Below is a small trained network, with its code and all its weights. Each question gives an input and a class and asks what happens when units are switched off, that is, made to give their printed mean instead of their output.

import numpy as np


def w(rows, s, z=0):
    codes = np.array(rows[::2]) - 128.0
    scale = np.full(codes.shape[1], s)
    scale[-1] = z or s
    return codes * scale


def f(y):
    return y / 2 * (1 + np.tanh(0.7978845608 * (y + 0.044715 * y**3)))


def log_softmax(a):
    a = a - a.max(-1, keepdims=True)
    return a - np.log(np.exp(a).sum(-1, keepdims=True))


def net(x, mask):
    res = np.array(x, float).reshape(1, 6) / 4 @ E
    y = f(res @ A[0][:, :-1].T + A[0][:, -1])
    res = res + np.where(mask, y, B[0][:, -1]) @ B[0][:, :-1]
    return log_softmax(res[-1] @ U[:, :-1].T + U[:, -1])


A, B = {}, {}
E = w([
[239,97,223,156,80,64,48,191,37],'x0',
[155,16,196,1,50,178,157,218,197],'x1',
[127,121,133,126,139,119,131,126,129],'x2',
[36,84,85,84,29,27,86,173,56],'x3',
[127,129,133,111,152,109,127,128,133],'x4',
[112,115,150,127,152,114,124,117,128],'x5',
],0.0075)
A[0] = w([
[122,19,178,31,22,64,92,196,96,108],'n1',
[107,46,143,30,113,192,184,181,175,189],'n2',
[217,36,237,60,80,136,106,159,127,168],'n3',
[31,77,98,73,102,70,100,221,60,200],'n4',
[34,53,73,56,70,170,199,173,201,225],'n5',
[219,80,189,75,163,248,135,126,223,248],'n6',
[244,100,189,142,49,50,51,182,41,230],'n7',
[55,126,12,114,89,24,159,95,102,230],'n8',
[55,171,59,226,253,193,207,34,193,237],'n9',
[227,184,205,181,162,197,116,79,170,254],'n10',
[43,101,80,81,43,31,133,152,35,235],'n11',
[192,200,180,190,150,53,37,74,39,220],'n12',
],0.0067,0.0043)
B[0] = w([
[19,189,148,59,111,223,215,170,48,230],'n1',
[77,47,137,87,116,206,178,106,193,213],'n2',
[144,98,65,46,121,42,221,223,86,217],'n3',
[45,200,198,125,87,164,142,95,121,214],'n4',
[56,82,142,74,141,216,108,23,191,220],'n5',
[155,40,9,30,173,137,104,178,126,216],'n6',
[204,176,192,184,166,164,173,239,6,254],'n7',
[65,218,202,176,35,103,36,65,212,210],'n8',
[54,225,42,76,189,154,142,118,39,250],'n9',
[238,56,27,101,176,65,247,185,29,206],'n10',
[58,253,224,172,64,168,88,125,142,233],'n11',
[234,145,230,208,161,85,96,148,76,241],'n12',
],0.0065,0.012)
U = w([
[68,235,88,71,179,167,215,170,36,253],'0',
[135,20,31,34,198,187,129,103,217,83],'1',
[38,235,82,169,47,47,28,40,193,129],'2',
[56,62,218,65,45,187,155,26,229,45],'3',
[254,84,127,207,203,39,155,133,65,158],'4',
[199,10,114,46,71,37,199,241,96,4],'5',
[181,179,241,226,56,78,58,178,111,11],'6',
],0.0063,0.0037)

Each question gives the input, the list of numbers given to net, and the class t.
The units are the neurons (one row each of A and B). Each row of codes is followed by its name. A weight is (code - 128) times the scale printed after its matrix; where a second scale follows, it is the last column's (A, B and U).
mask holds one flag per neuron, in row order. A switched-off neuron (its flag False) gives its mean, the last column of its row in B, instead of its output. The means were averaged over made-up inputs and are rounded, as every weight is.
A unit's drop is (log p(t) with every unit on - log p(t) with that unit switched off) / (log p(t) with every unit on - log p(t) with every unit switched off).
The circuit of an input: a set's keep is (log p(t) with only the set's units on - log p(t) with every unit switched off) / (log p(t) with every unit on - log p(t) with every unit switched off). Starting from all 12 units, units are removed one at a time, each time the one whose removal leaves the highest keep (on an exact tie, the one counted first), for as long as the keep stays at least 0.8.
circuit, biggest first: the units of the circuit, biggest drop first
k most important neurons: the k neurons with the biggest drops, biggest first
drop when u is switched off: that unit's drop, to one decimal
input [1,6,0,0,5,-5], class 5: circuit, biggest first	n9
input [2,1,4,-1,1,5], class 5: circuit, biggest first	n9, n11
input [1,5,-8,-1,4,-3], class 5: circuit, biggest first	n3, n9
input [1,4,-3,-2,8,8], class 5: 2 most important neurons	n3, n9
input [-4,8,5,1,2,7], class 3: 2 most important neurons	n10, n5
input [0,5,-2,1,8,3], class 3: 2 most important neurons	n9, n10
input [5,0,7,1,-2,0], class 6: 2 most important neurons	n9, n6
input [0,5,3,3,-1,-4], class 3: 2 most important neurons	n9, n5
input [-1,8,-6,7,5,1], class 3: 2 most important neurons	n5, n2
input [-1,8,7,7,1,-5], class 3: 2 most important neurons	n5, n2
input [3,-4,1,-8,-7,-4], class 4: drop when n8 is switched off	0.0
input [7,2,2,-1,-4,-6], class 5: drop when n9 is switched off	0.2
input [-1,1,0,-5,-1,-4], class 1: drop when n7 is switched off	0.2
input [7,6,-6,5,8,-6], class 0: circuit, biggest first	n1
